Here is a tiny trained network, its code and every weight. The questions are about switching its units off for an input and a class, where a switched-off unit gives its printed mean instead of its output.

import numpy as np


def w(rows, s, z=0):
    codes = np.array(rows[::2]) - 128.0
    scale = np.full(codes.shape[1], s)
    scale[-1] = z or s
    return codes * scale


def f(y):
    return np.maximum(y, 0)


def log_softmax(a):
    a = a - a.max(-1, keepdims=True)
    return a - np.log(np.exp(a).sum(-1, keepdims=True))


def net(x, mask):
    res = np.array(x, float).reshape(1, 2) / 4 @ E
    y = f(res @ A[0][:, :-1].T + A[0][:, -1])
    res = res + np.where(mask, y, B[0][:, -1]) @ B[0][:, :-1]
    return log_softmax(res[-1] @ U[:, :-1].T + U[:, -1])


A, B = {}, {}
E = w([
[126,182,70,107,1,207,140],'x0',
[61,28,173,201,125,128,248],'x1',
],0.016)
A[0] = w([
[203,195,34,91,207,207,45,79],'n0',
[153,142,203,207,245,76,78,170],'n1',
[154,143,126,113,32,150,123,94],'n2',
[97,133,189,98,97,146,2,82],'n3',
[85,24,199,174,85,163,242,2],'n4',
[118,167,122,127,27,207,123,151],'n5',
],0.0086,0.002)
B[0] = w([
[160,73,183,204,144,175,116,239],'n0',
[13,182,158,77,177,120,147,239],'n1',
[140,156,63,105,183,153,134,184],'n2',
[159,121,147,122,76,131,41,176],'n3',
[175,159,154,157,160,237,126,254],'n4',
[52,81,46,86,166,131,138,210],'n5',
],0.011,0.018)
U = w([
[63,166,126,2,108,112,169,254],'0',
[197,115,243,160,44,157,147,2],'1',
],0.0095,0.0027)

Each question gives the input, the list of numbers given to net, and the class t.
The units are the neurons (one row each of A and B). Each row of codes is followed by its name. A weight is (code - 128) times the scale printed after its matrix; where a second scale follows, it is the last column's (A, B and U).
mask holds one flag per neuron, in row order. A switched-off neuron (its flag False) gives its mean, the last column of its row in B, instead of its output. The means were averaged over made-up inputs and are rounded, as every weight is.
A unit's drop is (log p(t) with every unit on - log p(t) with that unit switched off) / (log p(t) with every unit on - log p(t) with every unit switched off).
The circuit of an input: a set's keep is (log p(t) with only the set's units on - log p(t) with every unit switched off) / (log p(t) with every unit on - log p(t) with every unit switched off). Starting from all 6 units, units are removed one at a time, each time the one whose removal leaves the highest keep (on an exact tie, the one counted first), for as long as the keep stays at least 0.8.
circuit, biggest first: the units of the circuit, biggest drop first
top k neurons: the k neurons with the biggest drops, biggest first
drop of u: that unit's drop, to one decimal
input [-3,-6], class 1: circuit, biggest first -> [n0]
input [-7,-8], class 1: top 3 neurons -> [n0, n5, n3]
input [6,-8], class 1: top 2 neurons -> [n0, n1]
input [-8,5], class 0: top 2 neurons -> [n1, n0]
input [-7,7], class 0: top 2 neurons -> [n1, n0]
input [2,-3], class 1: top 2 neurons -> [n1, n0]
input [2,-5], class 1: top 2 neurons -> [n0, n1]
input [-8,6], class 0: top 2 neurons -> [n1, n0]
input [8,8], class 0: top 3 neurons -> [n5, n0, n2]
input [-6,6], class 0: top 3 neurons -> [n1, n0, n3]
input [5,-6], class 1: drop of n3 -> 0.3
input [-1,-6], class 1: drop of n3 -> 0.0
input [-6,5], class 0: drop of n1 -> 4.5
